Each row is shifted at random along 3 fixed directions that mean nothing.
Known rows, with every way that one mark hangs from another
j25(j555(j443(j899 j915)) j988(j141)): -177 -114 -374 216 -11 172 -444 76 -196 0 163 193 -160 139 -64 -210 -61 -81 -241 -133 186 94 157 104 -123 -111 -149 67 31 -280 -33 -73 -138 31 37 -86 -88 -104 -31 67 -25 -240 -7 385 34 247 -179 -185 95 35 57 116 6 -52 171 185 -229 -171 -167 -77 -13 -245
j141(j25(j555(j899 j915(j687(j570))))): 50 115 170 -167 8 -205 453 -142 -80 -68 -206 -46 90 -174 -117 -63 -7 -85 243 -123 -284 65 -65 170 21 -76 36 -16 -67 -45 42 299 13 102 50 -66 88 -57 -30 100 -42 187 -134 -308 -163 -71 -97 11 -18 -274 130 52 -146 70 -113 -383 94 -74 148 -64 269 73
j570(j234 j318 j443(j814 j899 j915)): -132 -11 -218 185 -33 99 -226 146 -5 -118 65 426 -154 100 -99 -440 -186 -271 -250 76 137 128 329 29 -151 -75 -243 -112 91 -168 -143 -78 -127 32 308 -38 -398 -277 -78 53 67 11 121 81 50 177 21 153 250 88 -289 24 21 17 226 -80 -313 -38 -298 124 106 -331
j570(j11(j234 j814(j141 j318))): 234 3 327 -300 14 -92 323 -88 297 134 -71 -208 226 -45 244 402 41 99 109 18 -123 -199 -64 -158 161 28 137 -233 -184 382 157 107 277 -264 -238 67 -210 36 58 -39 154 55 -158 -443 69 -173 200 -35 -53 184 162 42 130 15 -292 -64 415 132 163 90 -77 261
j11(j752 j814(j25(j555) j318 j687(j570))): -40 -101 50 -15 75 -30 118 -142 -8 98 -111 -33 256 132 94 184 30 100 -51 -196 222 -158 -249 49 -106 10 33 -33 -70 116 159 68 84 -56 -199 22 98 -75 24 83 -82 85 -86 -164 -32 -36 -78 -133 43 -53 165 117 -2 -141 -212 -35 213 -86 170 -21 -5 227
j899(j29(j988(j141(j25)))): -17 -78 33 9 -91 71 -84 -42 -105 137 -82 -211 101 -8 -2 149 130 155 102 -29 -40 7 -4 43 74 -69 47 143 42 23 81 -73 31 42 -227 83 76 197 -40 -64 -117 -48 39 272 103 -25 -26 -123 -167 25 78 36 30 -26 -129 17 -15 44 36 -65 -216 -62
j234(j570(j11(j814)) j687): 138 114 -212 54 71 65 146 55 47 -147 14 468 26 91 -212 -208 -77 -392 -10 -115 -24 143 319 72 -42 -33 -22 -109 43 -101 -80 -36 -175 145 183 -63 -30 -301 -118 263 -194 139 -54 35 56 145 -202 121 135 -113 -143 237 54 7 100 -196 -126 -26 -218 45 -36 -64
j318(j687(j234(j814) j570 j915)): -3 9 -106 153 -60 -2 -366 92 -51 10 -85 85 -281 98 -30 -15 115 25 -52 -43 212 -158 22 -141 48 117 -57 23 179 95 74 -198 -67 117 48 -59 193 150 92 -118 -79 51 245 -36 15 -58 80 57 112 -28 -172 -216 58 -187 124 141 -171 187 -69 89 -109 99
j234(j687(j899(j29))): -62 -154 97 -67 -239 -27 -121 -159 -363 189 -264 -95 61 48 90 137 213 248 267 -174 28 -83 -349 287 84 -162 51 213 35 10 101 -164 -85 38 -346 34 45 280 107 -205 -376 -53 191 148 17 38 -279 -221 35 84 180 149 17 -164 -236 -50 140 -62 -20 -102 -202 21
j687(j570(j234 j443) j899(j29)): -34 -28 -40 94 -57 -48 -224 50 -45 59 -91 184 -135 153 -77 -129 36 -19 75 -8 57 -31 -20 22 126 -54 -43 113 111 -45 66 -154 -39 76 -61 -37 -52 94 -15 -65 -32 10 214 61 46 45 -38 77 67 131 -161 -12 -27 -53 7 -36 -121 128 -117 50 -4 -62
j318(j234 j570(j11) j687 j752): 56 46 160 -220 -60 -327 513 -310 -138 95 -349 -53 413 -170 -118 56 119 -64 487 -66 -482 -57 -259 364 220 -3 -21 136 4 317 -46 101 -307 -49 -188 -104 -147 -169 -104 -186 -204 251 76 -221 -92 -161 -199 -85 50 -65 97 464 -128 86 -319 -81 337 -94 67 -85 158 50
j899(j29(j988(j141(j25(j443)) j555))): 51 -2 105 -94 23 59 105 -41 33 161 1 -312 113 -84 4 227 86 223 168 59 -180 42 -65 -4 172 -39 98 113 -42 35 88 23 88 -79 -254 102 140 201 -20 -47 62 -25 -99 177 130 -126 48 -54 -207 42 111 -38 -78 98 -166 4 149 66 108 -94 -109 38
j687(j570(j234 j443) j899 j915): 62 44 152 -104 -9 -88 9 -17 26 74 -202 -6 -161 -10 6 17 76 105 204 -2 -157 -130 -113 -11 190 -10 5 64 56 100 135 13 90 -67 -92 -32 -61 185 81 -207 16 106 119 -217 50 -165 138 88 80 126 -69 -156 -49 22 -91 -99 78 199 11 54 57 142
j570(j234(j687(j915) j814)): 15 -2 84 -37 -144 -22 -188 39 -95 98 -137 -70 -117 -6 151 156 96 210 63 -39 32 -179 -42 -10 60 23 -34 36 5 142 70 -127 67 -3 -58 105 37 210 167 -155 -182 -26 181 -128 76 -81 43 6 154 82 -45 -152 157 -143 -39 -39 18 63 -81 38 -162 113
j915(j814(j443 j687(j570))): -9 109 -127 162 190 44 118 154 360 -188 240 360 -122 98 -95 -149 -138 -270 -290 121 289 64 211 -185 -205 228 71 -216 66 -125 -166 -34 57 125 334 -46 118 -301 -173 297 174 134 -75 -85 -6 128 109 196 -21 -209 -266 -180 -35 16 216 58 -214 30 -40 193 55 83
j11(j234 j814(j25 j318(j687))): -8 -49 -140 198 40 -51 -277 99 143 -39 120 88 84 132 61 33 -19 -150 -328 -18 306 -106 -8 -260 -70 157 -24 -91 27 120 32 -154 9 78 -6 3 52 -43 -87 99 41 -21 82 14 14 111 34 26 -36 28 -180 76 146 -115 133 181 -196 -34 18 51 -229 15
j915(j687(j814(j25))): -276 -183 9 -18 -304 -21 -34 -259 -442 210 -336 76 276 36 52 36 165 112 260 -400 3 -50 -346 470 -100 -206 -69 184 25 -28 130 -15 -196 79 -357 46 37 68 19 -30 -519 103 97 103 41 146 -390 -269 133 -44 202 351 -62 -177 -324 -190 82 -282 -3 -120 -105 2
j988(j141(j25(j443)) j555(j29 j915)): -32 -14 -147 113 35 6 -233 115 124 -54 156 -150 92 -6 -62 30 -39 -47 -124 -28 -90 152 147 -54 29 -121 -21 154 53 -129 74 -39 -47 120 71 91 182 28 -25 111 -50 -192 -99 368 3 125 -44 67 -199 -99 51 108 27 10 110 20 -263 61 19 -42 -58 -129
j234(j570 j687(j899(j29))): 143 56 140 -127 7 -30 320 -71 -103 -13 -161 27 -33 -28 -49 74 82 40 216 16 -87 -3 -124 126 109 -5 125 37 -10 -30 -37 -50 -2 50 -93 -19 88 89 38 -29 -146 133 64 -96 -26 -53 -173 14 31 -48 -25 -36 -23 -33 -98 -128 168 0 -20 -33 -48 114
j443(j814(j25) j899 j915(j687(j570(j234 j318)))): -45 -11 198 -158 -33 22 -51 39 25 118 -117 -221 -189 -71 233 33 -73 330 -64 225 9 -306 -172 -84 8 153 -67 -48 -55 251 42 19 346 -164 1 175 -321 151 212 -262 341 -15 223 -482 24 -295 360 33 190 155 -123 -539 58 -130 36 60 147 14 63 125 144 76
j25(j443(j814) j988(j555)): 192 244 -8 -3 363 141 191 204 306 -234 402 116 -293 -58 -128 -50 -153 -117 -195 334 -129 134 352 -354 38 271 103 -249 -135 7 -294 125 118 -122 290 -82 49 -159 -72 113 519 -18 -230 -49 86 -76 350 227 -139 45 -178 -276 -35 293 233 132 61 156 40 74 203 38
j988(j29 j141(j25(j443(j814))) j555): -66 -56 -51 12 -20 186 -494 146 126 142 175 -436 -62 -39 196 305 71 420 -109 126 8 -103 -46 -236 152 57 -26 196 1 181 167 -193 150 -142 -132 219 146 279 123 -225 158 -329 40 292 147 -175 257 -61 -176 164 72 -255 73 -77 111 355 20 166 130 -10 -158 -4
j555(j25 j915(j687(j814))): 84 92 -20 112 74 -32 -165 218 164 -209 270 -31 -243 19 -31 -102 -81 -111 -301 167 23 -1 288 -327 -84 250 28 -121 7 24 -194 16 123 161 342 78 101 97 21 73 145 -158 46 -70 -24 46 285 214 -171 -54 -161 -316 188 -4 287 71 -291 124 -35 121 -9 -42
j443(j814(j25(j555) j687(j570))): -79 126 -77 12 190 117 530 -125 -125 -180 -53 500 148 16 -206 -246 -93 -356 -10 -175 78 209 103 225 -231 -35 -63 -195 -22 -228 -157 258 -227 89 179 -165 90 -473 -211 421 -50 378 -253 -156 -130 127 -252 80 186 -320 -39 193 -273 102 -42 -299 76 -175 29 -13 342 31
j318(j234(j570 j814) j687(j899 j915) j752): 1 4 110 -51 -153 -219 201 -179 -249 86 -353 -81 13 -105 -40 77 211 72 319 -140 -119 -187 -245 136 159 55 -59 139 90 197 96 -86 -214 7 -162 -111 132 134 87 -234 -363 213 225 -223 -44 -201 -216 -77 171 -91 -16 100 -4 -154 -149 19 168 -52 -21 -69 -40 181
j141(j25(j443(j899) j988(j29 j555(j915)))): -151 -69 16 -72 -112 8 112 -209 -296 134 -223 -132 221 -110 -17 -68 78 94 242 -183 -240 135 -267 411 5 -349 -46 245 -6 -153 107 148 -198 -36 -241 24 3 9 -13 -43 -221 44 -105 346 -35 32 -402 -215 -10 -112 248 393 -159 66 -194 -194 103 -229 69 -265 -2 -143
j915(j687(j570(j11 j318) j814 j899)): 156 58 -18 29 27 62 -194 232 287 -120 177 119 -474 161 -35 -85 8 -61 -55 253 101 -52 291 -432 91 235 -15 -156 115 141 -32 -93 231 44 262 -14 -103 89 98 -33 321 -51 102 -296 124 -114 395 211 -7 129 -255 -408 39 8 202 51 -77 402 -83 335 60 -25
j988(j141(j25(j443(j814) j555(j899)))): -298 -174 -526 432 -159 176 -839 105 -327 12 164 209 -79 174 -149 -191 23 -128 -197 -348 335 110 202 9 -158 -181 -250 243 147 -257 152 -255 -210 225 11 -73 114 -39 -15 165 -298 -346 109 521 128 345 -270 -158 78 28 37 249 16 -181 237 140 -411 -122 -192 -77 -22 -362
j29(j988(j141 j555)): 134 30 0 -119 97 106 10 113 303 19 202 -228 -105 -39 72 297 9 188 -17 180 -126 27 193 -272 132 180 113 -71 -66 141 -52 31 206 -144 17 120 48 134 -85 -109 230 -46 -193 39 132 -183 413 -32 -285 72 39 -271 56 127 12 176 19 225 111 108 -185 137
j141(j25(j443(j687))): -199 -115 -150 157 -162 -4 -482 -54 -347 165 -145 -62 149 13 -4 -33 93 125 55 -212 15 -61 -228 260 -56 -177 -69 311 70 -26 135 -192 -113 141 -215 32 6 88 99 -111 -303 -201 215 393 96 165 -244 -182 73 99 52 225 -12 -147 -29 18 -115 -151 -49 -156 -54 -167
j234(j687(j570) j814): -44 -104 -189 143 -120 64 -606 106 -102 115 -22 -75 -158 121 95 157 102 269 -12 -123 194 -228 -54 -23 5 39 -19 210 89 123 134 -349 80 98 -70 141 97 212 195 -185 -237 -224 301 142 135 8 56 -89 79 119 -28 -187 204 -302 89 203 -150 95 -111 42 -225 70
j234(j687(j899) j814(j25(j988) j141 j318)): 23 -36 -33 95 27 132 353 -10 -43 -137 60 230 3 92 -3 24 28 -214 -61 -104 330 90 116 -38 -211 -12 -1 -208 35 -229 -66 23 40 51 93 -68 57 -229 -28 384 -204 246 -133 -140 85 169 -286 -1 151 -145 -115 90 -84 -13 -96 -161 55 -93 -94 102 -32 -11
j443(j814(j318(j752)) j899(j29) j915(j687(j570))): -147 -83 182 -168 -158 22 715 -358 -357 63 -496 264 235 -73 -110 -271 24 -92 309 -120 -12 118 -231 625 -133 -201 -42 -48 27 -162 -50 175 -351 -45 -153 -161 -188 -268 -82 -25 -273 432 -18 -122 -207 -24 -519 -156 303 -273 191 299 -241 -102 -367 -330 293 -315 9 -81 233 -35
j25(j555(j443 j899(j29) j915(j814)) j988(j141)): -6 -44 -4 41 -75 -18 26 -2 -35 -49 182 -34 -46 7 -49 -30 -59 -43 -5 -59 34 119 139 -7 0 -96 5 -48 -109 -190 -76 133 36 3 -12 26 95 82 -4 145 52 -142 -116 -22 -60 163 -82 9 -106 -45 191 50 52 65 -42 -71 -21 -101 -35 -76 40 -88
j570(j11(j752 j814)): -99 -161 -348 260 -118 25 -656 73 -120 38 20 305 19 316 -109 -148 41 -134 -190 -264 177 -19 217 27 -66 -87 -107 117 108 40 96 -247 -241 124 -52 -59 -69 -37 -52 -24 -340 -248 116 469 132 217 -154 -167 -5 149 37 399 241 -192 90 135 -311 24 -205 13 -286 -181
j443(j687(j814(j318)) j915): -90 -68 143 -154 -140 56 440 -259 -277 36 -341 136 239 -78 10 -76 55 -52 229 -165 -38 105 -151 426 -165 -221 -47 -88 -20 -80 -25 184 -195 -46 -103 -46 -144 -179 -33 -6 -249 320 -97 -58 -121 76 -290 -113 190 -129 163 254 -153 -4 -312 -337 233 -190 18 -74 81 6
j443(j687(j234(j814) j570)): 27 157 -269 224 77 141 38 149 18 -282 14 673 -245 116 -314 -404 -104 -535 -138 -32 240 263 453 -62 -144 30 -92 -236 159 -295 -148 -18 -324 226 405 -259 142 -363 -173 330 -41 313 -69 57 -68 169 -158 206 206 -200 -337 45 -128 34 249 -172 -335 73 -205 141 121 -110
j570(j11(j814) j318(j752)): 204 10 141 -102 61 -84 -51 78 267 -10 92 -235 -18 29 76 202 22 146 15 209 -207 -135 141 -287 163 186 44 -24 -75 418 -30 -58 173 -160 38 69 -195 102 97 -231 172 -201 33 -129 141 -186 395 60 -162 258 -12 -64 200 56 -16 150 149 277 8 142 -52 27
j443(j687(j915) j899): -228 -170 -50 -38 -295 39 -140 -248 -518 169 -404 111 132 -14 7 -140 140 76 234 -305 9 11 -292 511 -104 -305 -89 197 87 -100 71 -23 -304 10 -273 -68 -149 75 39 -203 -458 64 115 257 -50 101 -408 -328 195 8 216 332 -85 -144 -207 -131 20 -238 -55 -168 -58 -122
j29(j988(j555(j443(j687 j899 j915(j814(j141)))))): 38 157 -4 10 142 132 186 228 361 -180 366 91 -326 -65 54 -207 -224 -84 -354 392 172 46 390 -363 -196 282 51 -419 -91 -72 -303 137 217 -130 420 6 -163 -140 -63 107 510 28 -166 -247 -19 -114 427 156 -28 -35 -199 -548 45 140 335 179 -144 55 -43 182 63 25
j318(j234 j687 j752): -21 48 31 -11 1 -236 306 -141 -87 -49 -153 124 221 -72 -153 -35 62 -193 163 -35 -190 73 -65 178 83 81 -15 39 39 90 -130 25 -358 75 3 -187 49 -193 -178 -44 -196 199 26 13 -99 3 -195 -43 7 -128 -50 370 -97 68 -109 0 40 -98 21 -39 59 -1
j29(j988(j555(j443 j899 j915))): 225 69 28 6 161 -72 -147 272 447 -184 457 -409 -254 -55 94 118 -160 171 -233 386 -109 -6 243 -544 -24 269 142 -49 -107 100 -173 59 439 -20 405 166 -6 190 -15 -81 447 -280 -70 -58 -47 -102 644 238 -437 63 -54 -512 275 194 331 203 -216 265 57 93 -123 61
j25(j443(j687(j814) j899)): 114 207 13 14 213 117 307 50 49 -261 128 356 -183 -80 -223 -312 -113 -372 -40 190 -17 232 238 -103 -93 71 82 -241 -3 -186 -241 129 -145 17 248 -243 -13 -231 -57 183 233 145 -167 -31 -35 21 -20 175 58 -8 -193 -23 -179 252 192 -57 16 9 -57 16 268 -107
j814(j25(j555(j443) j988(j29 j141)) j687(j570)): -283 -260 -366 266 -76 205 -737 51 -137 216 187 -109 47 270 186 112 25 251 -226 -199 453 -105 -225 77 -107 -110 -138 312 86 -157 181 -218 80 86 -196 210 156 87 78 65 -78 -339 137 402 35 223 -143 -186 53 41 148 29 45 -234 39 302 -169 -119 -1 -70 -174 -96
j570(j11 j234 j318): 43 -37 160 -233 -144 -116 307 -156 -46 93 -269 89 260 -1 0 82 27 -19 363 -97 -374 86 -1 298 125 -222 -72 17 -55 116 37 139 -49 -59 -115 35 -323 -116 -46 -31 -163 174 -75 -163 75 24 -88 -21 88 90 75 361 -76 126 -351 -420 219 22 -59 50 61 -63
j443(j687(j814) j915): 93 112 55 13 150 94 -247 224 151 -118 212 -127 -372 -21 106 -11 -43 139 -308 347 99 -156 183 -386 -55 316 40 -158 -35 205 -188 -63 211 -62 267 51 -59 125 119 -191 404 -187 113 -81 -14 -144 485 119 -65 144 -199 -551 167 -9 320 314 -62 212 24 122 11 45
j11(j570(j443(j899)) j814(j141 j318(j234) j687)): 107 -38 159 -125 50 -128 73 -52 341 175 66 -233 218 -32 258 240 -50 38 -92 80 178 -296 -274 -186 58 79 137 -156 -55 280 147 -71 324 -216 -209 114 -210 16 76 -64 254 -25 75 -402 -5 -143 203 -13 13 145 35 -94 124 -111 -89 179 227 -17 150 55 -20 206
j687(j234(j814) j899(j29)): -30 -119 78 65 -245 10 -462 49 -198 152 -115 -180 -272 109 161 205 222 333 54 -18 185 -230 -150 -156 115 44 3 109 51 168 128 -280 75 -4 -194 21 120 429 187 -258 -118 -162 284 59 91 -77 50 -124 -20 204 -13 -212 159 -220 -6 191 12 164 -45 36 -260 59
j318(j234 j687(j570 j915(j814)) j752): -229 -70 4 20 -258 -208 145 -291 -339 155 -461 195 181 -34 -137 -96 197 -57 370 -338 -67 -79 -249 434 67 -68 -124 156 136 104 86 1 -460 69 -261 -161 108 -21 -56 -174 -488 307 178 -95 -79 -36 -377 -180 234 -189 103 374 -123 -177 -292 -89 54 -167 -4 -79 24 104
j443(j687(j234 j814 j915) j899): -148 -47 -47 67 -224 127 -178 -70 -356 13 -252 269 -213 40 -48 -270 105 -106 68 -117 219 46 -27 108 -122 -119 -130 -48 152 -125 20 -11 -272 36 20 -195 -29 54 34 -72 -181 151 108 65 -70 41 -200 -98 235 12 -34 42 -87 -69 32 -78 -72 -29 -107 -10 17 -111
j11(j234 j570(j318 j443(j915)) j814(j687(j899))): 268 51 371 -335 96 -205 190 -114 265 206 -146 -260 137 -121 219 170 -38 88 75 46 -147 -297 -381 -59 265 -37 156 -156 -156 313 275 70 318 -290 -371 122 -202 238 190 -272 291 23 26 -541 -46 -280 277 89 56 229 138 -79 115 -4 -212 -88 375 41 177 -43 -43 350
j988(j29 j141(j25) j555(j443 j899 j915(j687))): -22 -92 -16 -32 -141 -59 -239 134 219 1 167 -448 50 -66 160 130 -56 190 -114 116 -20 76 -43 -156 56 -44 -15 164 25 -75 125 -33 145 36 112 234 146 223 -2 -51 44 -244 -31 195 -106 -8 106 42 -279 -102 112 -123 93 -22 119 55 -207 25 99 -6 -191 -92
j988(j29 j141(j25(j555(j899)))): 102 131 -57 62 189 72 -27 220 293 -249 318 -68 -200 -18 -54 55 -44 -106 -234 230 19 176 379 -433 45 178 9 -88 -16 -50 -96 46 74 40 294 -55 205 -32 -114 160 302 -123 -214 112 -35 -53 223 97 -250 -91 -120 -173 -18 167 306 158 -172 215 96 99 11 -113

Rows
-70 -153 78 -54 -86 -100 98 -141 4 114 -93 -199 248 -32 155 178 59 186 70 20 55 -96 -393 160 -79 -29 77 92 28 67 42 -82 89 -47 -157 53 -144 -38 -8 -119 -90 29 86 18 3 23 -87 -173 -50 5 69 100 -45 -56 -161 81 152 -134 69 -19 -86 26
j814(j318(j687) j443(j899))
112 112 -110 37 166 120 6 221 330 -134 256 -88 -154 -28 -84 81 -35 -44 -171 221 -69 147 401 -390 44 209 33 -105 22 13 -82 24 115 -3 252 19 122 -16 -189 90 244 8 -203 158 123 -109 344 82 -290 -65 -174 -241 -4 171 207 115 -197 233 54 130 -121 -16
j29(j988(j141(j25) j555))
49 45 161 -20 144 -123 81 69 122 -39 161 -178 -25 47 110 62 -127 131 -111 216 115 -102 -152 -219 -37 140 39 0 -113 7 -49 76 315 23 148 64 48 55 31 148 361 -89 58 -320 -161 -26 196 205 -57 17 -103 -315 -2 66 98 7 80 10 94 4 196 78
j814(j25(j555(j443 j899(j29))) j687(j570(j234)))
150 246 -114 182 417 100 -83 308 292 -230 378 218 -369 64 -135 -199 -225 -221 -365 375 122 3 311 -442 -39 335 43 -168 -16 -58 -233 41 230 71 368 -65 13 -175 -11 221 604 -30 3 -144 57 -17 328 328 38 93 -462 -421 -37 190 393 166 -173 149 -25 133 263 -53
j814(j25(j443(j687(j570(j234))) j988))
-159 -60 -249 253 44 145 -195 132 -1 -193 361 206 -85 163 -56 -197 -139 -209 -323 -4 312 176 318 -169 -276 -15 -106 -81 3 -249 -174 8 -4 74 281 -28 -1 -198 -120 340 62 -112 -112 200 -41 261 -15 37 -63 -73 -47 40 65 27 229 113 -303 -68 -83 41 36 -216
j443(j814(j25(j988(j555(j29 j899))) j141))
137 187 296 -128 142 -121 485 -59 37 -13 -115 -122 73 -209 12 106 33 -55 52 63 -125 -96 -70 -32 76 64 85 -196 -43 87 38 112 48 -40 -22 -88 118 -65 97 89 82 216 -45 -342 5 -161 -6 130 110 -107 -110 -103 -134 64 -94 -99 262 0 76 -25 159 174
j318(j687(j234(j814(j141(j25(j443(j915)))))))
38 -51 -59 -56 -9 50 103 -11 74 9 115 -157 186 -43 -42 103 -59 27 87 -60 -237 195 94 60 27 -90 25 73 -60 -146 8 118 3 -28 -17 102 72 52 -124 73 -105 -17 -216 189 47 47 58 16 -223 -18 167 93 -14 165 -104 -97 -62 -26 -6 -77 -126 4
j29(j988(j141 j555(j25 j443)))
89 27 -61 1 134 172 -65 116 205 -70 227 -16 -123 42 11 138 0 -12 -128 156 8 119 214 -167 103 81 80 -34 -8 -32 -105 -19 33 -53 4 36 101 11 -73 4 189 -88 -156 258 61 -2 119 -17 -177 31 -1 -33 30 112 60 202 -41 138 61 55 -149 -47
j25(j988(j29 j141))
54 77 73 -64 79 -47 -42 56 59 -30 138 -135 -21 -58 81 98 -56 163 -33 130 -126 -51 -38 -68 30 101 64 -28 -153 87 -108 48 137 -49 52 30 -11 31 83 -80 217 -172 -25 -84 -37 -28 215 32 -57 122 44 -162 33 90 66 72 99 40 64 -16 120 63
j25(j555(j443(j687)))
-9 70 -145 79 106 77 50 62 -44 -209 160 140 -49 -61 -177 -280 -149 -216 -152 2 -123 215 231 1 -147 -38 -58 -38 -16 -198 -173 134 -161 36 284 -50 -28 -141 -85 154 8 -32 -143 141 -48 98 -47 115 -64 -95 -24 37 -35 118 210 -69 -182 -90 -86 -72 174 -169
j988(j555(j25(j443(j814 j899)) j915))
-8 -33 81 -100 -133 -107 117 -198 -247 106 -370 86 13 -14 -72 32 179 -10 368 -210 -83 -30 -311 232 152 -119 27 82 116 15 176 7 -175 51 -233 -169 98 91 -2 -144 -237 269 79 -117 -48 -82 -192 -116 98 -54 73 160 -200 -37 -230 -150 153 25 68 -37 16 143
j318(j687(j234 j570 j899))
88 56 295 -210 19 -131 712 -228 -256 -148 -181 7 314 -194 -143 -274 -141 -199 192 7 -319 271 -129 422 -112 -243 57 -27 -139 -312 -185 336 -191 25 54 -86 -77 -104 -75 143 -118 190 -145 -43 -316 125 -317 133 -3 -158 157 260 -150 229 -185 -440 154 -301 -18 -263 233 -110
j555(j25 j443(j687 j915) j899(j29))
31 39 177 -48 3 -167 64 -57 -120 -48 26 -326 27 -125 21 45 9 108 90 2 -255 -1 -38 -3 -1 -107 35 88 -150 15 -14 212 181 48 5 28 37 119 100 8 88 -176 -63 -41 -115 -4 50 -26 -166 -59 210 37 84 112 -19 -129 36 -19 134 -144 131 -54
j141(j25(j555(j29 j899 j915) j988))
-175 -61 -171 49 -92 121 399 -255 -354 -25 -113 381 319 -46 -235 -367 -83 -396 164 -421 -69 357 133 510 -267 -415 -100 -49 22 -438 -49 301 -374 78 -20 -87 -101 -332 -192 366 -442 276 -296 152 -49 258 -512 -78 137 -254 260 529 -190 97 -198 -441 -75 -348 -151 -191 140 -185
j29(j988(j555(j25(j443(j814(j141) j899)) j915)))
216 316 135 17 320 -175 232 249 512 -238 294 -22 -335 -133 -72 -140 -144 -153 -263 563 -109 -156 288 -522 128 606 46 -269 -25 311 -341 -1 125 -60 446 -60 -33 -115 -22 -106 617 15 138 -446 -57 -285 562 395 -49 17 -442 -538 112 134 381 365 -55 243 13 240 222 102
j318(j234 j570(j443(j915(j687(j814)))) j752)
151 100 67 -134 162 1 345 81 367 -189 222 -36 116 -68 -68 94 -139 -124 -1 176 -266 287 212 -87 102 -16 118 -91 -95 -146 -108 129 -21 -52 162 -7 131 -111 -138 156 168 23 -332 104 -87 28 113 194 -255 -84 58 59 -55 259 11 -61 -10 109 72 26 30 42
j988(j141 j555(j29 j443))
44 109 126 -168 74 115 504 -138 -52 -61 -147 65 210 -217 -120 -102 -22 -203 192 44 -197 290 -48 236 54 -210 67 -21 9 -243 9 185 -231 -49 -102 -120 52 -164 -71 124 -7 220 -264 161 -63 -60 -328 -18 41 -118 59 277 -324 226 -111 -203 180 -130 94 -135 158 -140
j988(j29 j141(j25(j443(j687 j899))))
32 -11 38 -123 0 -84 101 -7 70 -63 16 -181 76 -93 26 20 -66 96 36 52 -253 78 -54 53 -12 -64 45 65 -64 -19 -53 93 -1 -70 121 38 -83 23 -45 -93 6 -58 -99 86 -94 -7 55 -4 -187 -26 99 17 23 97 28 -41 -6 -31 36 -69 1 5
j988(j555(j443(j899) j915))
56 113 188 -103 127 -107 80 -44 -24 68 -23 -288 54 -144 38 257 90 252 140 13 -332 -129 -151 -23 143 74 98 96 -161 213 47 74 157 -58 -172 -3 102 116 125 -99 114 -133 -43 -80 105 -139 126 -59 -101 91 82 -67 -51 89 -74 20 251 55 168 -94 143 125
j141(j25(j443 j555))
-89 -43 -276 248 8 180 -539 121 -128 11 291 160 -269 153 -46 -116 -4 -91 -157 -42 268 83 123 -90 15 -76 -41 35 27 -249 -7 -105 -10 92 -91 -65 113 57 122 102 124 -310 -13 275 81 188 -95 -80 80 140 73 27 -22 -6 157 204 -172 18 -77 -14 46 -196
j25(j443(j687(j899)) j555(j29) j988(j141))
215 164 47 -88 220 -171 137 33 320 -45 34 164 101 -37 -111 -10 -116 -223 -24 31 -248 -18 64 -37 185 51 137 -102 -95 91 33 34 20 -42 -73 -58 -55 -86 -86 -8 183 52 -70 -137 -25 -31 122 137 -49 95 -67 134 68 116 20 -45 -9 70 51 -4 17 152
j11(j234 j570(j443))
-145 -166 -267 84 -116 162 -447 111 88 32 162 -69 -10 111 84 50 -13 122 -129 14 115 145 35 -17 13 -104 -69 189 83 -150 61 -190 -127 -41 3 81 34 73 -80 -79 -65 -227 -45 516 7 94 -49 -136 -151 54 83 80 24 -44 137 260 -226 10 -42 -8 -257 -164
j988(j29 j141 j555(j443(j899)))
-16 -188 192 -77 -91 -137 -221 -40 223 346 -54 -460 224 69 394 437 42 426 18 33 227 -439 -384 -137 94 76 41 81 -26 414 284 -196 421 -212 -270 262 -181 185 214 -264 55 -172 244 -323 117 -177 299 -45 52 267 98 -190 176 -250 -253 209 262 99 126 113 -74 254
j11(j814(j141 j318(j752) j687(j570(j234 j443))))
38 59 27 30 168 104 102 114 190 -114 194 65 -182 12 96 -63 -76 -63 -295 186 300 -70 111 -209 -199 166 66 -230 36 -64 -103 -45 147 -48 260 -25 -87 -141 38 126 179 -15 2 -149 -15 -6 128 81 73 -13 -170 -321 50 -33 220 194 -3 25 -80 125 26 48
j234(j687(j814(j141 j443(j899 j915))))
-38 -33 172 -144 -26 -92 452 -227 -149 151 -333 -4 284 -91 155 79 16 51 80 -240 77 -188 -457 314 -131 -125 -1 -7 -64 -63 219 62 54 -50 -211 58 13 -83 36 126 -270 299 8 -304 -90 -14 -357 -62 255 -163 38 111 -41 -149 -228 -224 261 -352 17 -138 -60 280
j11(j234(j570 j814(j25 j443(j915) j687(j899))))
